Below are the code and all the weights of a small trained network. Each question names an input and a class and asks about switching units off, where a switched-off unit gives its printed mean instead of its output.

import numpy as np


def w(rows, s, z=0):
    codes = np.array(rows[::2]) - 128.0
    scale = np.full(codes.shape[1], s)
    scale[-1] = z or s
    return codes * scale


def f(y):
    return y / 2 * (1 + np.tanh(0.7978845608 * (y + 0.044715 * y**3)))


def log_softmax(a):
    a = a - a.max(-1, keepdims=True)
    return a - np.log(np.exp(a).sum(-1, keepdims=True))


def net(x, mask):
    res = np.array(x, float).reshape(1, 7) / 4 @ E
    y = f(res @ A[0][:, :-1].T + A[0][:, -1])
    res = res + np.where(mask, y, B[0][:, -1]) @ B[0][:, :-1]
    return log_softmax(res[-1] @ U[:, :-1].T + U[:, -1])


A, B = {}, {}
E = w([
[112,2,168,120],'x0',
[102,164,211,57],'x1',
[128,128,126,127],'x2',
[128,129,127,129],'x3',
[247,115,138,103],'x4',
[145,151,206,240],'x5',
[128,128,130,128],'x6',
],0.0073)
A[0] = w([
[121,116,80,64,74],'n0',
[150,37,136,124,145],'n1',
[98,143,95,33,156],'n2',
[121,119,70,88,110],'n3',
[130,143,184,204,86],'n4',
[119,140,157,206,133],'n5',
[65,140,142,125,161],'n6',
[236,113,119,116,80],'n7',
[122,26,233,87,103],'n8',
[134,181,99,120,27],'n9',
[67,131,116,142,102],'n10',
[62,130,115,146,34],'n11',
[119,94,126,133,196],'n12',
[247,96,140,95,69],'n13',
[115,117,63,58,2],'n14',
[20,123,92,164,40],'n15',
[184,206,101,99,75],'n16',
[134,117,161,197,13],'n17',
[139,136,181,189,84],'n18',
[136,158,216,161,113],'n19',
[129,78,65,176,116],'n20',
[89,124,116,139,52],'n21',
[132,210,124,139,137],'n22',
[148,98,44,225,39],'n23',
[110,162,244,52,62],'n24',
[155,136,180,187,46],'n25',
[107,160,224,69,99],'n26',
[122,175,111,131,22],'n27',
[117,122,80,66,109],'n28',
[124,115,50,70,53],'n29',
[118,159,189,68,79],'n30',
[19,145,165,126,104],'n31',
[120,124,103,68,237],'n32',
[119,149,182,173,16],'n33',
[117,140,151,121,176],'n34',
[149,227,123,112,120],'n35',
[118,111,88,150,150],'n36',
[236,130,177,85,97],'n37',
],0.011,0.0066)
B[0] = w([
[133,59,179,129,164],'n0',
[78,141,67,188,222],'n1',
[158,72,185,190,233],'n2',
[159,90,173,116,165],'n3',
[127,45,188,93,178],'n4',
[153,64,174,127,189],'n5',
[133,189,153,104,177],'n6',
[64,225,146,40,190],'n7',
[38,89,60,205,244],'n8',
[81,25,42,81,125],'n9',
[93,185,138,75,144],'n10',
[90,185,107,9,126],'n11',
[137,173,114,188,192],'n12',
[84,196,159,43,207],'n13',
[162,24,162,96,151],'n14',
[75,219,134,11,166],'n15',
[59,122,78,164,180],'n16',
[139,37,113,67,135],'n17',
[90,34,185,101,164],'n18',
[171,47,178,147,186],'n19',
[185,182,84,123,188],'n20',
[124,139,78,2,113],'n21',
[77,81,94,176,197],'n22',
[246,120,66,79,191],'n23',
[242,171,10,92,209],'n24',
[126,67,179,62,150],'n25',
[236,144,41,129,202],'n26',
[104,61,70,30,117],'n27',
[127,68,190,125,178],'n28',
[165,71,197,112,167],'n29',
[191,142,69,90,168],'n30',
[115,198,129,78,187],'n31',
[161,86,198,188,254],'n32',
[155,39,140,90,129],'n33',
[159,127,175,160,167],'n34',
[31,46,82,211,210],'n35',
[170,165,140,138,162],'n36',
[58,227,172,66,213],'n37',
],0.0085,0.0059)
U = w([
[185,68,195,125,39],'0',
[251,135,44,112,121],'1',
[95,185,156,63,84],'2',
[158,135,147,178,254],'3',
[79,79,51,166,39],'4',
],0.014,0.0092)

Each question gives the input, the list of numbers given to net, and the class t.
The units are the neurons (one row each of A and B). Each row of codes is followed by its name. A weight is (code - 128) times the scale printed after its matrix; where a second scale follows, it is the last column's (A, B and U).
mask holds one flag per neuron, in row order. A switched-off neuron (its flag False) gives its mean, the last column of its row in B, instead of its output. The means were averaged over made-up inputs and are rounded, as every weight is.
A unit's drop is (log p(t) with every unit on - log p(t) with that unit switched off) / (log p(t) with every unit on - log p(t) with every unit switched off).
The circuit of an input: a set's keep is (log p(t) with only the set's units on - log p(t) with every unit switched off) / (log p(t) with every unit on - log p(t) with every unit switched off). Starting from the 12 units with the biggest drops (on a tie, the unit counted first), units are removed one at a time, each time the one whose removal leaves the highest keep (on an exact tie, the one counted first), for as long as the keep stays at least 0.8.
circuit, biggest first: the units of the circuit, biggest drop first
most important unit: the unit with the biggest drop
top k neurons: the k neurons with the biggest drops, biggest first
drop when u is switched off: that unit's drop, to one decimal
input [-4,-1,8,-2,7,-5,7], class 2: circuit, biggest first	[n7 n37]
input [-5,5,5,7,-4,-4,-7], class 3: circuit, biggest first	[n2]
input [6,1,2,-2,-6,-1,-4], class 2: circuit, biggest first	[n15 n31]
input [7,0,5,-2,7,0,4], class 2: circuit, biggest first	[n13 n37]
input [-6,-2,4,6,1,4,-5], class 4: circuit, biggest first	[n35 n22 n32]
input [-8,-3,6,-5,7,1,-5], class 4: top 3 neurons	[n35 n16 n22]
input [8,-8,-3,-4,6,7,-4], class 1: top 2 neurons	[n23 n20]
input [1,-7,-3,-4,8,1,-2], class 2: circuit, biggest first	[n7 n13]
input [-5,8,-5,0,4,7,1], class 1: top 2 neurons	[n24 n26]
input [4,-8,-7,-3,-8,-4,0], class 1: circuit, biggest first	[n23 n20]
input [2,6,-6,-6,-4,-2,3], class 1: circuit, biggest first	[n24 n26]
input [-8,4,-3,-7,-8,6,-8], class 2: top 2 neurons	[n31 n15]
input [8,-3,-6,-1,5,-6,-3], class 4: top 2 neurons	[n8 n1]
input [-5,1,6,1,-4,5,-1], class 0: most important unit	n8
input [-6,8,-4,4,0,-6,-7], class 1: top 3 neurons	[n24 n26 n30]
input [-3,8,5,2,-6,6,7], class 1: top 2 neurons	[n24 n26]
input [5,-4,3,3,0,-4,7], class 3: top 2 neurons	[n35 n24]
input [-2,-8,-1,6,-2,4,-5], class 1: drop when n23 is switched off	0.3
input [-1,-5,-3,5,-3,-1,3], class 1: drop when n30 is switched off	-0.1
input [-8,2,0,2,-5,-5,-5], class 4: circuit, biggest first	[n35]
input [-7,1,2,0,-4,7,3], class 0: drop when n8 is switched off	0.2
